Below is a small trained network, with its code and all its weights. Each question gives an input and a class and asks what happens when units are switched off, that is, made to give their printed mean instead of their output.

import numpy as np


def w(rows, s, z=0):
    codes = np.array(rows[::2]) - 128.0
    scale = np.full(codes.shape[1], s)
    scale[-1] = z or s
    return codes * scale


def norm(h):
    return h / np.sqrt((h * h).mean(-1, keepdims=True) + 1e-5)


def f(y):
    return np.maximum(y, 0)


def log_softmax(a):
    a = a - a.max(-1, keepdims=True)
    return a - np.log(np.exp(a).sum(-1, keepdims=True))


def net(x, mask):
    res = np.array(x, float).reshape(1, 7) / 4 @ E
    u = 0
    for l in range(2):
        y = f(norm(res) @ A[l][:, :-1].T + A[l][:, -1])
        res = res + np.where(mask[u : u + 12], y, B[l][:, -1]) @ B[l][:, :-1]
        u += 12
    return log_softmax(norm(res)[-1] @ U[:, :-1].T + U[:, -1])


A, B = {}, {}
E = w([
[134,127,133,134,129,127,124,126,125],'x0',
[128,127,123,130,134,130,135,126,133],'x1',
[180,29,8,103,216,151,51,93,2],'x2',
[22,39,99,120,69,95,140,5,167],'x3',
[98,136,238,68,212,165,189,52,62],'x4',
[254,110,160,10,84,206,60,64,199],'x5',
[119,136,125,115,126,127,120,129,124],'x6',
],0.00066)
A[0] = w([
[83,148,201,142,95,94,129,92,209,65],'L0N0',
[224,50,104,44,138,207,97,94,153,72],'L0N1',
[149,209,223,134,83,131,109,157,220,73],'L0N2',
[85,68,79,175,203,101,170,201,77,154],'L0N3',
[66,72,136,109,70,159,108,40,128,59],'L0N4',
[134,155,197,28,183,165,188,43,62,31],'L0N5',
[202,117,154,56,66,213,116,115,209,3],'L0N6',
[214,210,147,114,117,250,94,221,71,95],'L0N7',
[192,34,47,95,226,135,22,86,66,112],'L0N8',
[77,74,111,129,41,147,75,51,154,65],'L0N9',
[151,163,62,155,40,72,113,163,193,95],'L0N10',
[192,114,19,117,48,105,65,153,159,44],'L0N11',
],0.0022,0.0014)
B[0] = w([
[171,124,68,114,91,188,164,160,42,176],'L0N0',
[80,234,160,187,73,63,82,59,106,210],'L0N1',
[129,89,41,86,71,190,165,122,42,195],'L0N2',
[149,197,155,122,69,106,51,43,132,211],'L0N3',
[199,140,90,128,216,58,157,183,153,178],'L0N4',
[71,38,162,224,162,186,30,230,191,183],'L0N5',
[92,226,176,194,86,46,67,59,88,189],'L0N6',
[146,48,72,78,201,28,183,86,200,202],'L0N7',
[141,139,105,62,40,202,214,164,106,252],'L0N8',
[208,115,110,105,222,46,182,164,153,187],'L0N9',
[88,82,209,142,190,176,118,109,106,192],'L0N10',
[45,65,252,165,188,209,106,175,158,192],'L0N11',
],0.0023,0.0028)
A[1] = w([
[153,108,34,111,83,215,180,119,37,62],'L1N0',
[177,129,89,99,221,24,184,152,172,67],'L1N1',
[207,110,109,39,130,176,155,116,110,100],'L1N2',
[62,171,93,217,135,65,154,153,31,129],'L1N3',
[102,246,134,181,106,58,54,51,87,68],'L1N4',
[74,22,182,197,192,217,60,197,177,94],'L1N5',
[171,126,103,81,212,6,181,167,194,126],'L1N6',
[100,136,180,121,44,124,209,146,248,166],'L1N7',
[175,100,73,79,215,28,178,135,191,77],'L1N8',
[59,204,137,166,153,104,133,100,73,2],'L1N9',
[92,236,134,164,119,74,70,95,112,46],'L1N10',
[135,121,66,82,30,210,222,146,69,68],'L1N11',
],0.0021,0.0018)
B[1] = w([
[74,196,139,169,83,133,193,196,149,235],'L1N0',
[168,45,77,195,166,68,175,55,131,201],'L1N1',
[79,146,142,171,123,103,146,144,148,217],'L1N2',
[187,114,179,58,116,139,78,90,194,244],'L1N3',
[221,249,189,31,1,82,102,84,164,241],'L1N4',
[12,33,231,1,243,235,15,240,255,253],'L1N5',
[178,18,92,205,217,61,172,55,83,230],'L1N6',
[135,104,69,139,184,142,103,135,79,231],'L1N7',
[218,31,99,232,231,63,198,67,76,212],'L1N8',
[192,140,73,105,80,127,88,117,153,160],'L1N9',
[217,184,145,65,65,98,94,59,137,191],'L1N10',
[38,244,12,214,46,192,191,209,12,248],'L1N11',
],0.0027,0.0016)
U = w([
[23,247,14,184,15,231,241,231,11,205],'0',
[239,252,235,23,8,35,19,14,207,86],'1',
[13,8,236,54,253,243,17,238,234,145],'2',
[231,15,40,236,244,6,239,45,89,1],'3',
],0.0051,0.00055)

Each question gives the input, the list of numbers given to net, and the class t.
The units are the neurons (one row each of A and B). Each row of codes is followed by its name. A weight is (code - 128) times the scale printed after its matrix; where a second scale follows, it is the last column's (A, B and U).
mask holds one flag per neuron, layer by layer. A switched-off neuron (its flag False) gives its mean, the last column of its row in B, instead of its output. The means were averaged over made-up inputs and are rounded, as every weight is.
A unit's drop is (log p(t) with every unit on - log p(t) with that unit switched off) / (log p(t) with every unit on - log p(t) with every unit switched off).
The circuit of an input: a set's keep is (log p(t) with only the set's units on - log p(t) with every unit switched off) / (log p(t) with every unit on - log p(t) with every unit switched off). Starting from the 12 units with the biggest drops (on a tie, the unit counted first), units are removed one at a time, each time the one whose removal leaves the highest keep (on an exact tie, the one counted first), for as long as the keep stays at least 0.8.
units of the circuit, in order: the units of the circuit, biggest drop first
unit that matters most: the unit with the biggest drop
top k neurons: the k neurons with the biggest drops, biggest first
k most important neurons of layer l: the k neurons of layer l with the biggest drops, biggest first
input [8,-6,2,5,7,-7,8], class 1: unit that matters most => L0N3
input [-4,-4,-7,4,-8,-8,3], class 1: 4 most important neurons of layer 1 => L1N3, L1N11, L1N5, L1N0
input [-3,2,6,8,6,-8,8], class 1: 2 most important neurons of layer 0 => L0N3, L0N7
input [1,7,-7,-8,-3,-3,-7], class 3: units of the circuit, in order => L0N7, L1N6
input [-7,-5,-2,2,5,-4,5], class 2: units of the circuit, in order => L0N5, L1N5
input [-5,8,-1,-8,-8,1,8], class 2: top 3 neurons => L0N11, L1N5, L0N10
input [-5,3,-7,5,7,2,4], class 0: 3 most important neurons of layer 0 => L0N0, L0N2, L0N11
input [6,1,6,-1,1,-5,0], class 0: top 3 neurons => L0N8, L0N1, L0N6
input [-2,-5,3,8,-8,-3,1], class 2: units of the circuit, in order => L0N11, L1N5
input [-7,3,-4,-2,6,1,4], class 2: top 2 neurons => L0N5, L0N8
input [-8,-6,2,8,-4,7,5], class 3: top 3 neurons => L0N9, L0N4, L0N3
input [-5,0,6,-2,3,-7,2], class 1: 2 most important neurons of layer 0 => L0N3, L0N2
input [5,2,7,-8,8,-8,-3], class 1: units of the circuit, in order => L0N3, L1N3
input [3,-2,0,-8,3,3,5], class 3: units of the circuit, in order => L0N7
input [6,0,-5,6,-5,2,1], class 3: top 4 neurons => L0N9, L0N5, L0N8, L0N4
input [-3,-6,-4,-1,-6,1,2], class 2: top 2 neurons => L0N10, L0N11
input [5,-8,7,-2,-6,1,2], class 0: top 3 neurons => L0N8, L0N5, L1N11
input [0,4,8,4,-1,7,-6], class 0: 2 most important neurons of layer 0 => L0N8, L0N3
input [4,3,-8,-7,1,5,-8], class 0: top 2 neurons => L0N2, L0N9
input [-5,5,8,-8,0,0,3], class 0: most important neuron of layer 1 => L1N11
input [3,-8,2,-4,-6,-4,-3], class 2: top 3 neurons => L0N11, L0N1, L0N6
